Here is a tiny trained network, its code and every weight. The questions are about switching its units off for an input and a class, where a switched-off unit gives its printed mean instead of its output.

import numpy as np


def w(rows, s, z=0):
    codes = np.array(rows[::2]) - 128.0
    scale = np.full(codes.shape[1], s)
    scale[-1] = z or s
    return codes * scale


def norm(h):
    return h / np.sqrt((h * h).mean(-1, keepdims=True) + 1e-5)


def f(y):
    return y / 2 * (1 + np.tanh(0.7978845608 * (y + 0.044715 * y**3)))


def log_softmax(a):
    a = a - a.max(-1, keepdims=True)
    return a - np.log(np.exp(a).sum(-1, keepdims=True))


def net(x, mask):
    res = np.array(x, float).reshape(1, 3) / 4 @ E
    u = 0
    for l in range(3):
        y = f(norm(res) @ A[l][:, :-1].T + A[l][:, -1])
        res = res + np.where(mask[u : u + 10], y, B[l][:, -1]) @ B[l][:, :-1]
        u += 10
    return log_softmax(norm(res)[-1] @ U[:, :-1].T + U[:, -1])


A, B = {}, {}
E = w([
[205,226,97,118,181,112,134,174,130,159,92,111],'x0',
[59,137,143,38,192,206,139,114,84,122,96,177],'x1',
[254,55,161,118,181,193,61,79,148,160,153,133],'x2',
],0.0085)
A[0] = w([
[184,132,197,114,143,108,170,155,59,123,160,195,2],'L0N0',
[108,137,81,163,84,144,110,144,114,73,123,129,158],'L0N1',
[111,153,145,95,68,130,110,115,80,179,95,99,31],'L0N2',
[161,128,162,121,117,159,82,99,136,141,99,154,209],'L0N3',
[115,76,173,169,198,25,140,64,138,120,155,124,28],'L0N4',
[102,142,147,113,121,127,119,113,128,89,174,100,198],'L0N5',
[171,179,108,220,97,144,162,137,196,93,215,130,90],'L0N6',
[112,93,121,146,107,163,114,102,2,99,104,160,53],'L0N7',
[117,129,94,34,123,128,156,84,114,118,120,150,144],'L0N8',
[112,198,145,163,136,167,115,170,95,166,72,164,117],'L0N9',
],0.0066,0.0028)
B[0] = w([
[164,157,106,186,127,95,79,54,46,121,158,161,112],'L0N0',
[200,82,157,206,195,247,157,123,120,152,177,108,181],'L0N1',
[172,173,107,112,162,132,94,126,122,104,128,130,109],'L0N2',
[132,143,116,99,86,194,135,189,145,129,170,59,235],'L0N3',
[129,181,110,156,183,95,90,98,101,141,92,174,155],'L0N4',
[168,166,116,139,113,152,130,171,144,192,122,79,173],'L0N5',
[122,53,131,195,172,130,71,110,54,54,2,83,252],'L0N6',
[224,169,70,196,155,89,120,46,122,169,86,168,168],'L0N7',
[67,140,191,184,131,118,102,109,191,143,121,59,195],'L0N8',
[197,112,94,157,94,121,69,131,155,156,168,128,210],'L0N9',
],0.007,0.0035)
A[1] = w([
[85,48,130,123,67,113,136,77,140,97,168,200,78],'L1N0',
[48,187,166,57,220,179,83,80,54,70,109,219,100],'L1N1',
[83,28,93,144,101,126,163,57,123,57,188,184,71],'L1N2',
[66,126,50,144,179,94,140,147,138,80,74,113,119],'L1N3',
[128,172,140,196,53,68,2,159,148,107,178,132,79],'L1N4',
[137,189,55,159,60,211,135,95,101,162,186,81,89],'L1N5',
[102,162,138,19,161,167,104,146,144,154,61,155,143],'L1N6',
[124,114,131,149,176,190,76,173,95,115,112,85,159],'L1N7',
[176,213,62,167,199,125,101,150,2,93,145,160,31],'L1N8',
[51,174,95,138,44,84,196,201,58,63,141,221,5],'L1N9',
],0.0064,0.0027)
B[1] = w([
[167,145,98,82,204,74,181,78,212,160,38,153,181],'L1N0',
[105,47,158,255,153,99,141,132,84,91,89,18,221],'L1N1',
[154,160,79,95,196,124,183,79,141,143,107,137,209],'L1N2',
[160,78,187,93,62,181,160,104,184,128,146,161,197],'L1N3',
[64,130,181,173,116,141,132,92,91,117,75,79,191],'L1N4',
[105,81,119,102,67,90,145,198,108,195,124,159,179],'L1N5',
[177,92,81,197,121,95,133,96,92,85,93,106,226],'L1N6',
[51,107,117,89,142,105,158,147,125,124,165,149,254],'L1N7',
[94,149,141,74,160,75,159,77,135,151,138,183,196],'L1N8',
[183,200,199,89,81,177,162,164,137,74,201,152,190],'L1N9',
],0.01,0.0044)
A[2] = w([
[182,202,118,86,182,62,187,33,143,161,93,172,100],'L2N0',
[178,103,144,82,219,101,155,112,120,59,143,161,238],'L2N1',
[112,161,4,145,121,197,89,109,134,95,109,131,3],'L2N2',
[180,200,88,87,166,66,137,161,57,187,115,163,70],'L2N3',
[43,92,143,125,130,153,65,108,96,246,123,213,214],'L2N4',
[194,110,254,91,157,242,76,125,144,91,226,167,107],'L2N5',
[205,142,138,182,120,90,123,130,28,95,82,143,117],'L2N6',
[64,113,208,88,167,178,191,131,75,147,183,122,168],'L2N7',
[96,148,156,106,56,131,211,159,211,112,90,87,108],'L2N8',
[176,34,123,104,176,225,74,53,140,162,152,143,32],'L2N9',
],0.0075,0.0035)
B[2] = w([
[40,157,115,80,164,60,123,59,187,241,59,189,253],'L2N0',
[69,134,120,102,79,92,88,187,180,180,134,120,223],'L2N1',
[92,136,151,179,90,168,174,97,169,150,65,110,108],'L2N2',
[58,126,110,95,179,62,159,42,193,132,115,158,196],'L2N3',
[144,90,125,98,147,76,1,196,98,131,130,159,157],'L2N4',
[124,196,166,87,63,197,226,198,77,114,148,165,185],'L2N5',
[122,60,146,152,124,194,146,60,152,111,103,137,204],'L2N6',
[221,145,133,124,73,79,54,142,104,137,114,170,172],'L2N7',
[138,127,91,90,183,164,97,122,126,165,148,130,209],'L2N8',
[136,218,120,130,95,137,177,115,122,102,142,142,214],'L2N9',
],0.01,0.0065)
U = w([
[146,21,194,200,160,183,157,52,68,82,27,31,238],'0',
[65,144,115,56,189,95,168,29,204,224,42,168,172],'1',
[215,195,197,48,22,237,192,180,77,126,171,160,207],'2',
[143,39,149,72,125,70,6,172,63,166,129,153,119],'3',
[86,165,84,158,200,177,80,134,149,64,205,126,1],'4',
[60,146,76,166,207,185,98,171,153,87,214,122,1],'5',
],0.011,0.0053)

Each question gives the input, the list of numbers given to net, and the class t.
The units are the neurons (one row each of A and B). Each row of codes is followed by its name. A weight is (code - 128) times the scale printed after its matrix; where a second scale follows, it is the last column's (A, B and U).
mask holds one flag per neuron, layer by layer. A switched-off neuron (its flag False) gives its mean, the last column of its row in B, instead of its output. The means were averaged over made-up inputs and are rounded, as every weight is.
A unit's drop is (log p(t) with every unit on - log p(t) with that unit switched off) / (log p(t) with every unit on - log p(t) with every unit switched off).
The circuit of an input: a set's keep is (log p(t) with only the set's units on - log p(t) with every unit switched off) / (log p(t) with every unit on - log p(t) with every unit switched off). Starting from the 12 units with the biggest drops (on a tie, the unit counted first), units are removed one at a time, each time the one whose removal leaves the highest keep (on an exact tie, the one counted first), for as long as the keep stays at least 0.8.
circuit, biggest first: the units of the circuit, biggest drop first
most important unit: the unit with the biggest drop
k most important neurons: the k neurons with the biggest drops, biggest first
k most important neurons of layer l: the k neurons of layer l with the biggest drops, biggest first
drop of u: that unit's drop, to one decimal
input [-6,-1,-8], class 2: circuit, biggest first => [L1N9]
input [-6,7,5], class 0: 2 most important neurons => [L1N1; L2N0]
input [5,7,-8], class 2: 2 most important neurons => [L1N9; L0N6]
input [1,3,-2], class 3: 2 most important neurons of layer 0 => [L0N9; L0N8]
input [-5,5,7], class 2: 2 most important neurons => [L0N3; L2N9]
input [-5,-7,8], class 2: 2 most important neurons => [L1N1; L1N6]
input [4,-4,4], class 0: 2 most important neurons of layer 0 => [L0N1; L0N7]
input [5,-5,1], class 0: 2 most important neurons => [L1N2; L1N0]
input [2,4,5], class 2: 3 most important neurons => [L0N3; L0N6; L0N4]
input [1,-2,2], class 3: 2 most important neurons => [L1N7; L1N9]
input [3,-3,-2], class 3: 4 most important neurons of layer 1 => [L1N6; L1N8; L1N7; L1N1]
input [5,6,2], class 0: 2 most important neurons => [L1N1; L1N6]
input [0,0,2], class 3: 2 most important neurons => [L0N3; L1N5]
input [-1,5,-6], class 2: most important unit => L1N9
input [3,5,5], class 0: 2 most important neurons of layer 1 => [L1N6; L1N1]
input [4,8,0], class 0: drop of L1N1 => 0.2
input [7,-8,-4], class 0: drop of L1N9 => 0.0
input [2,1,-3], class 3: drop of L0N9 => 1.1
